Each row has a name. Each question is about the rows just above it. Places in a row count from 1.

[113  92 125 111 146 122 119 125  97] : lelin
[103  63 122  98 161 119 113 121 118] : Ril
[157 206 135 164  89 142 146 135 165] : dit
[117  56 112  92 164 117 111 120  93] : nop
What comes right after [157] in the named rows? -> [206]
Whose row is [113  92 125 111 146 122 119 125  97]? -> lelin
Places of [117] in row nop: -> 1 6

[171 183  76  76 182 183 183 183] -> gazov
[103 125 191 155  95 141  75 200] -> Depur
[155 126  83 111 156 118 148  57] -> gozem
[115 123 158 130 125 136 127 190] -> teraz
[ 76 145  76  76  76 145 145 145] -> Zoda
Every place of [76] in Zoda: -> 1 3 4 5
At which places does gazov hold [182]? -> 5
Places of [155] in row Depur: -> 4
Right after [156] comes -> [118]

[137 210 173 131] -> soru
[179 130 133 205] -> tapo
[218 148 129 155] -> Duz
[211 168 130 139] -> mel
[135 134 138 131] -> sopo
Right after [133] comes -> [205]
Right after [173] comes -> [131]

[ 98 127 161 129  76  99] = tud
[181 139  86 138 179 206] = pegi
[ 91 116 132 108 125 136] = suri
[ 99 128 164 142  99  67] = Tanim
Right after [161] comes -> [129]
The entry that follows [142]: -> [99]

[156  81 169 133  67 108 119  63 135 140 130] = Kopu
[ 68 128  94  80 202 154  91 120 135 103 100] = lenol
[ 94 130 135 125 100 104  90 146 135  73  73] = siro
[ 68 126 197 125  53 119 137  90 135  96  86] = Gufan
[111  69 165  93 126 152 131 191 135  84 136] = raf
[191 125 134 161 120 138  92  79 135 145 137] = zada
[ 78 161 215 107  70 151 168 213 135 160 178] = nis
Right after [93] comes -> [126]
Whose row is [ 94 130 135 125 100 104  90 146 135  73  73]? -> siro

[135 122  92 148 123 113 155 139 113] : zad
[117 117 139 108 108 108 117 117 108] : fega
[ 97 138  81 124 104 143 169 150 130] : buvis
[103 112 177 109 109 111 135 211 166] : bir
Every place of [108] in fega: -> 4 5 6 9
Places of [148] in row zad: -> 4
What comes right after [112] in the named rows? -> [177]

[121  70  90 159 193 191 121]  gesi
[143  56 175 184 177 157 114]  Mor
[140 165 165 183 183 165 114]  Zilan
[125  64 193 194 194 188 119]  lele
[129  58  59 164  58 184 129]  vate
Every place of [58] in vate: -> 2 5
Places of [194] in row lele: -> 4 5
Places of [164] in row vate: -> 4
Places of [165] in row Zilan: -> 2 3 6

[ 94  59 159 141 108 177 217 174 125] -> paned
[137 140 188 103 150 104 211 125 139] -> biso
[ 79 120 100 139 161 151 137 216 194] -> Zulik
[129 155 161 127 134 111 186 166 187] -> Refu
[149 199 162 158 133 139 126 157 157] -> lepa
[112 114 123 129 153 146 196 184 165] -> tum
Right after [133] comes -> [139]
The entry that follows [166]: -> [187]
What comes right after [217] in the named rows? -> [174]
Places of [94] in row paned: -> 1
At which places does tum hold [153]? -> 5
Right after [211] comes -> [125]

[ 63 151 132 117 172 143 155 109  72 151 120 143 142 131 143 193 137 145
 118 141 170 112 115 130 127] : dunad
[158 112 130 128  92 104 154 122 124 158 134 108 158 143 158 104 138 125
 193 118 129 148 123 143 121] : vebul
[154  93 163 132  96  97 174  98  96 109 140 120 118 119 108 168 127 121
 125 143 149 124 150 121 132] : boku
[199 169 122 129  93 140 143 114  69 188 142 130 120 126 132 116 122 124
 122 121 138 112 154 121 121] : vil
[ 81 164 128 110 154 152 159 160  75 105 127 123 120 120 124 125 141  92
 112 131 159 113 161 150 114] : vadub
What comes right after [164] in the named rows? -> [128]
Right after [145] comes -> [118]
Every place of [158] in vebul: -> 1 10 13 15
Right after [168] comes -> [127]
Right after [63] comes -> [151]

[136 154 140  73  54  78  96 114]  kudig
[ 99  68  65 189 184 192 178 181]  kavu
[107  82  74 193 182 183 166 139]  Fusoz
[136 154 140  73  83 118 114 121]  Vuk
[143  82  74 193 182 183 166 139]  Bam
[110  87  86 197 186 172 163 137]  mub
[131 142 137  91 101 132 127 126]  vame
[123 114  86 115 143 114 135 133]  ranom
Places of [114] in row ranom: -> 2 6
What comes right after [172] in the named rows? -> [163]
Right after [78] comes -> [96]

[ 81  90 149 157 136 149 152 134  73 147 168 112 169] : Kiti
[103 111 126 135 103 121 132 121  95 150 170 114 131] : madez
[149 106 143  89 122 119 138 124 142 144 152 143 149] : kas
[133 143 136 131  90 111 109 132 133 159 122 143 124] : Tad
[124 124 117 147 120 114 127 140 112 131 150 120 134] : dafa
[123 107 134 151 121 112 153 113 124 117 139 144 148] : fev
[149 113 169 153 110 117 128 118 121 142 128 116 121] : Dov
[151 162  95  96 162 162  96 162 141 120  96  96 147] : pareg
[131 120 126 148 110 105 147 106 136 151 125 166 138] : zeseb
[178  71 151 118 103  56 163 124 152 168  98 146 147] : kuf
Right after [109] comes -> [132]
Places of [96] in row pareg: -> 4 7 11 12
Places of [121] in row madez: -> 6 8

[140 200 200 126  60 183  98 192  65  57 137  59 209 105 197 127  51 103
 173 162 165] -> foluv
[128  78  62  91  67 180 159  92 149 104 171 209 175 157 103 147  72 154
 197 135 141] -> Mafi
[113 113 121  54 123 123  48  49 206 136 111  52 125 113 123 123 133 166
 120 113 113] -> mimud
[162 132 126 145  54  81 124 157 205  47 160 142 158 100 155 178 118  87
 152 125 182] -> fuvup
[120 209 167  47 172  77 107 176 160  83 164 172  97  50 138  92 139 105
 130 181  47] -> Suse
[ 50  58 153 157  46  77  75 122 125  51 161 111 198 202  68 141 132 201
 115 120 171] -> fupek
[157 113  95  52  64 109 144 128  61  74 180 210 158 104 141  63 209  60
 109 102  55] -> Gopa
At which places does mimud hold [123]? -> 5 6 15 16
[113 113 121  54 123 123  48  49 206 136 111  52 125 113 123 123 133 166
 120 113 113] is in which row? -> mimud
What comes right after [198] in the named rows? -> [202]
What comes right after [153] in the named rows? -> [157]

[148  87  47  52  50  89  77  73  57 209 169 200 145 210  70 211  55  54] : sipi
[137 100  65  62  69 111 105 102  84 183 160 173 135 185  99 186  73  73] : zaka
[109 170 201 202 201 163 176 181 192  62  68  57 113  60 182  58 199 200] : lovik
[137 100  65  62  69 111 105 102  84 183 160 173 135 185  99  77 183 183] : num
[131 111 105 112 109 119 120 118 110 156 134 138 131 156 115 155 113 112] : nemu
[137 111  97  78  84 117 109 106  97 168 154 163 136 167 107 168  85  86] : Zut
[137 100  65  62  69 111 105 102  84 183 160 173 119  75 162  74 178 178] : dilug
[128 117 110 113 114 124 125 125 133 148 133 137 130 117 122 148 117 117] : kek
[119 130 164 180 166 131 139 143 146 109 109  98 122 107 137 105 168 166] : pone
[143  95  75  77  88 102  93  90  80 176 170 176 140 177  88  90  78  78] : Fidit
At which places does Zut hold [168]? -> 10 16
At which places does kek hold [133]? -> 9 11
Every place of [88] in Fidit: -> 5 15
Places of [117] in row kek: -> 2 14 17 18

[166 140 163  99 186] : bopeg
[136  45 132  65 165] : seto
[146 209 152  33 166] : Mezu
[188  71 178 151 221] : sapo
[159  64 169 181 169] : ris
[189 217 182  88 151] : soz
[185 194 175 113 143] : Mek
[148 148 143 144  44] : Vez
[148  45 143 144 116] : nevu
[133  97 140  82 206] : Vefop
[165 184 158 133 112] : Fuza
[126  45 143 144 116] : Muz
At which places does Vez hold [144]? -> 4
What comes right after [182] in the named rows? -> [88]
The entry that follows [152]: -> [33]
Every place of [64] in ris: -> 2

[180  73  74  91  88 186  70  75  90  80 189 156 182  86 140  71  76 167
 167 179 182  70 153  92 170 183  97  89  84  76  83 105  88  84 175 179
 185  94 164  81 165 156  77  83  94 173 167  95 151 106  87 178 189 169
 183  76  72  80 165 191  82] -> Nanid
[161  73  74  91  88 156 107  75  90  80 189 156 182  86 140  71 110 167
 167 179 182  70 153  92 170 183  97  89  84  76  83 105  88 112 175 179
 185  94 164  81 165 156  77  83  94 173 167  95 151 106  87 178 189 169
 183  76  72  80 165 191  82] -> Zubam
[ 83 173 172 159 161  81  78 171 160 171  78 103  84 164 120 176 170 100
 100  87  84 175 108 165  91 159 160 152 164 170 159 150 161 166  88  87
  80 158  96 168  93 106 169 166 158  92  95 155  78 147 168  83  79  92
  81 171 175 165  98  77 172] -> Pabek
[142 104 106 120 117 156 101 106 121 118 157 133 153 118 119 105 108 168
 168 155 153 101 129 132 135 146 135  94 115 108 111 134 117 119 139 155
 151 124 160 114 126 130 108 117 126 155 135 102 126 133 127 138 160 133
 148 110 107 108 136 159 123] -> Bom
[ 84 208 208 202 203  51 208 207 201 205  50  65  52 204  80 209 207  67
  67  53  52 208  65 196  58  53 160 182 204 207 205 194 203 204  56  53
  51 201  59 206  65  65 207 205 199  56  58 165  67 192 200  58  50  59
  52 207 209 205  60  50 202] -> Val
[162  92  93 110 107 167  88  94 111 100 171 137 162 107 107  89  96 150
 150 158 162  88 126 110 149 164 118  96 104  96 102 129 107 105 155 158
 167 112 148 101 146 134  97 104 116 151 145  78 122 130 106 162 171 149
 165  96  91  99 144 173 100] -> moni
[142 104 106 147 117 156 101 158 121 144 157 133 153 147 119 105 108 168
 168 155 153 101 126 132 135 146 135  94 115 108 111 134 117 119 139 155
 151 124 160 114 126 130 108 117 126 155 135 102 126 133 127 127 160 133
 148 110 107 108 136 159 123] -> Veki
Places of [159] in row Pabek: -> 4 26 31
At which places does Veki hold [108]? -> 17 30 43 58
The entry that follows [192]: -> [200]

